Below is a small trained network, with its code and all its weights. Each question gives an input and a target symbol and asks what happens when units are switched off, that is, made to give their printed mean instead of their output.

import numpy as np


def w(rows, s, z=0):
    codes = np.array(rows[::2]) - 128.0
    scale = np.full(codes.shape[1], s)
    scale[-1] = z or s
    return codes * scale


def f(y):
    return y / 2 * (1 + np.tanh(0.7978845608 * (y + 0.044715 * y**3)))


def softmax(a):
    e = np.exp(a - a.max(-1, keepdims=True))
    return e / e.sum(-1, keepdims=True)


def log_softmax(a):
    a = a - a.max(-1, keepdims=True)
    return a - np.log(np.exp(a).sum(-1, keepdims=True))


def net(x, mask):
    ids = ['ΓΔΘΛΠΣαβεζμξτ'.index(c) for c in x.split()]
    T = len(ids)
    res = E[ids] + P[:T]
    u = 0
    for l in range(2):
        q, k, v = (res @ M[l].T for M in (Q, K, V))
        z = softmax(np.where(np.tri(T) > 0, q @ k.T / 4**0.5, -1e9)) @ v
        res = res + np.where(mask[u], z, O[l][:, -1]) @ O[l][:, :-1]
        u += 1
        y = f(res @ A[l][:, :-1].T + A[l][:, -1])
        res = res + np.where(mask[u : u + 4], y, B[l][:, -1]) @ B[l][:, :-1]
        u += 4
    return log_softmax(res[-1] @ U[:, :-1].T + U[:, -1])


Q, K, V, O, A, B = {}, {}, {}, {}, {}, {}
E = w([
[128,237,191,176],'Γ',
[112,56,20,167],'Δ',
[154,220,182,119],'Θ',
[174,179,186,106],'Λ',
[181,109,191,95],'Π',
[155,99,200,108],'Σ',
[197,197,173,89],'α',
[130,41,212,100],'β',
[184,60,194,41],'ε',
[196,221,161,225],'ζ',
[100,201,161,8],'μ',
[46,150,182,86],'ξ',
[212,176,141,71],'τ',
],0.016)
P = w([
[170,167,244,90],'0',
[163,177,231,83],'1',
[159,180,219,78],'2',
[153,174,205,88],'3',
[147,176,190,92],'4',
[142,174,177,93],'5',
[135,179,162,95],'6',
[126,184,148,99],'7',
[124,182,133,102],'8',
[116,180,119,100],'9',
[111,182,105,100],'10',
[101,187,87,103],'11',
[102,190,74,103],'12',
[99,194,64,102],'13',
],0.011)
Q[0] = w([
[236,152,180,123],'L0H0',
[94,47,25,224],'L0H0',
[176,92,135,203],'L0H0',
[91,23,4,206],'L0H0',
],0.015)
K[0] = w([
[101,166,73,120],'L0H0',
[146,140,251,110],'L0H0',
[101,154,168,113],'L0H0',
[145,159,221,129],'L0H0',
],0.02)
V[0] = w([
[200,121,124,249],'L0H0',
[170,181,102,116],'L0H0',
[9,121,179,85],'L0H0',
[82,141,63,73],'L0H0',
],0.011)
O[0] = w([
[157,8,141,254,1],'L0H0',
[138,176,120,126,203],'L0H0',
[33,199,129,22,209],'L0H0',
[118,162,90,121,96],'L0H0',
],0.0066,0.0073)
A[0] = w([
[148,194,3,174,4],'L0N0',
[119,100,190,106,147],'L0N1',
[172,86,135,158,67],'L0N2',
[135,146,205,140,33],'L0N3',
],0.0078,0.0023)
B[0] = w([
[93,24,170,108,156],'L0N0',
[146,254,141,235,209],'L0N1',
[149,130,140,159,124],'L0N2',
[129,218,59,135,254],'L0N3',
],0.0049,0.0043)
Q[1] = w([
[92,5,79,162],'L1H0',
[138,129,186,44],'L1H0',
[132,93,149,147],'L1H0',
[89,67,103,104],'L1H0',
],0.013)
K[1] = w([
[161,168,248,105],'L1H0',
[92,61,70,78],'L1H0',
[188,144,166,114],'L1H0',
[108,188,203,190],'L1H0',
],0.012)
V[1] = w([
[130,212,121,198],'L1H0',
[186,36,209,21],'L1H0',
[247,167,117,80],'L1H0',
[184,189,2,158],'L1H0',
],0.0097)
O[1] = w([
[207,163,254,113,178],'L1H0',
[91,156,25,163,175],'L1H0',
[178,233,41,213,254],'L1H0',
[252,153,95,22,74],'L1H0',
],0.0093,0.011)
A[1] = w([
[255,118,53,195,202],'L1N0',
[199,44,193,121,255],'L1N1',
[103,177,132,131,7],'L1N2',
[140,204,107,196,128],'L1N3',
],0.0089,0.006)
B[1] = w([
[43,29,159,19,183],'L1N0',
[2,107,79,203,144],'L1N1',
[180,142,94,81,176],'L1N2',
[171,10,111,134,251],'L1N3',
],0.007,0.025)
U = w([
[191,125,164,195,197],'Γ',
[132,28,221,139,102],'Δ',
[96,131,221,91,127],'Θ',
[209,102,204,114,62],'Λ',
[149,59,152,73,153],'Π',
[92,109,156,199,245],'Σ',
[132,85,180,128,141],'α',
[183,145,254,189,28],'β',
[105,87,43,179,160],'ε',
[216,87,191,98,93],'ζ',
[242,127,232,112,76],'μ',
[145,90,173,141,253],'ξ',
[191,164,107,121,66],'τ',
],0.0081,0.0073)

Each question gives the input, a string of symbols that net reads in full, and the target symbol t.
The units are the heads (4 rows each of Q, K, V and O) and the neurons (one row each of A and B). Each row of codes is followed by its name. A weight is (code - 128) times the scale printed after its matrix; where a second scale follows, it is the last column's (O, A, B and U).
mask holds one flag per unit, layer by layer, with each layer's heads first. A switched-off unit (its flag False) gives its mean, the last column of its rows in O or B, instead of its output. The means were averaged over made-up inputs and are rounded, as every weight is.
A unit's drop is (log p(t) with every unit on - log p(t) with that unit switched off) / (log p(t) with every unit on - log p(t) with every unit switched off).
The circuit of an input: a set's keep is (log p(t) with only the set's units on - log p(t) with every unit switched off) / (log p(t) with every unit on - log p(t) with every unit switched off). Starting from all 10 units, units are removed one at a time, each time the one whose removal leaves the highest keep (on an exact tie, the one counted first), for as long as the keep stays at least 0.8.
units of the circuit, in order: the units of the circuit, biggest drop first
most important unit: the unit with the biggest drop
k most important neurons: the k neurons with the biggest drops, biggest first
input Γ Σ α Λ Γ α, target ζ: 3 most important neurons : [L1N0; L0N1; L1N3]
input ξ Γ Γ ξ Π ε μ Σ Γ μ ε Γ, target τ: most important unit : L0H0
input Γ β Θ Γ β Θ Γ β Γ Γ ζ Π, target Δ: units of the circuit, in order : [L0H0; L1N0]
input τ Θ ε ζ Γ, target Δ: units of the circuit, in order : [L0H0; L1N0]
input Θ Γ Θ Π Γ ξ ξ ε β τ Θ, target Π: units of the circuit, in order : [L1N0; L1H0; L0H0; L0N1]
input Γ Γ ζ Γ Θ ζ β ξ μ, target Θ: units of the circuit, in order : [L1H0; L0H0]
input Σ ξ ε Σ Γ Γ Γ α ξ ε, target Θ: units of the circuit, in order : [L0H0; L1N3]
input Θ Θ ξ ε Γ ε ξ Γ β Θ Θ ζ Θ Γ, target Δ: units of the circuit, in order : [L0H0; L1N0; L1N1; L1H0]
input Γ ε τ Θ Π, target Π: 3 most important neurons : [L1N0; L0N1; L1N3]
input Γ μ Σ Γ Θ Γ Γ Γ β, target Σ: units of the circuit, in order : [L1H0; L1N3; L0H0]
input α Γ ε Θ ε Γ μ β Θ, target τ: units of the circuit, in order : [L0H0; L1N0]
input μ μ Λ α, target τ: units of the circuit, in order : [L0H0; L1H0]
input β α Γ Γ ε Γ Γ Θ Γ α α Γ ξ β, target Θ: units of the circuit, in order : [L1H0; L1N3]
input μ Γ α Θ Γ Γ Γ, target β: units of the circuit, in order : [L1H0; L0H0; L1N1; L1N0]
input ε ζ α Γ Γ ε ε μ, target τ: units of the circuit, in order : [L0N1; L0H0; L1H0]
input Θ ξ Θ Γ Γ Γ Θ, target μ: units of the circuit, in order : [L1H0; L0N1; L0H0]
input ξ ζ ξ Θ Θ, target Θ: 2 most important neurons : [L1N3; L0N1]
input Σ Γ ε μ Θ Γ, target τ: most important unit : L0N1
input ε ζ Γ Σ, target Δ: 2 most important neurons : [L0N1; L1N0]
input Σ ξ Θ Γ Π Γ μ Θ Γ τ ζ, target Π: most important unit : L1N0
input ζ β τ Θ, target Π: 4 most important neurons : [L0N1; L1N0; L1N3; L0N2]
input ε Λ ξ β, target Θ: 2 most important neurons : [L0N1; L1N3]
input ε Σ ε μ ε ξ ξ ξ Γ ε β ε Γ Γ, target ε: 2 most important neurons : [L0N3; L1N3]
input Γ ζ Γ ε, target Δ: 2 most important neurons : [L1N0; L0N1]
input Γ Γ Θ Γ Γ ζ ε, target Δ: 2 most important neurons : [L1N0; L1N1]
input Θ Σ ζ Λ ζ Θ, target Δ: 2 most important neurons : [L1N0; L1N1]
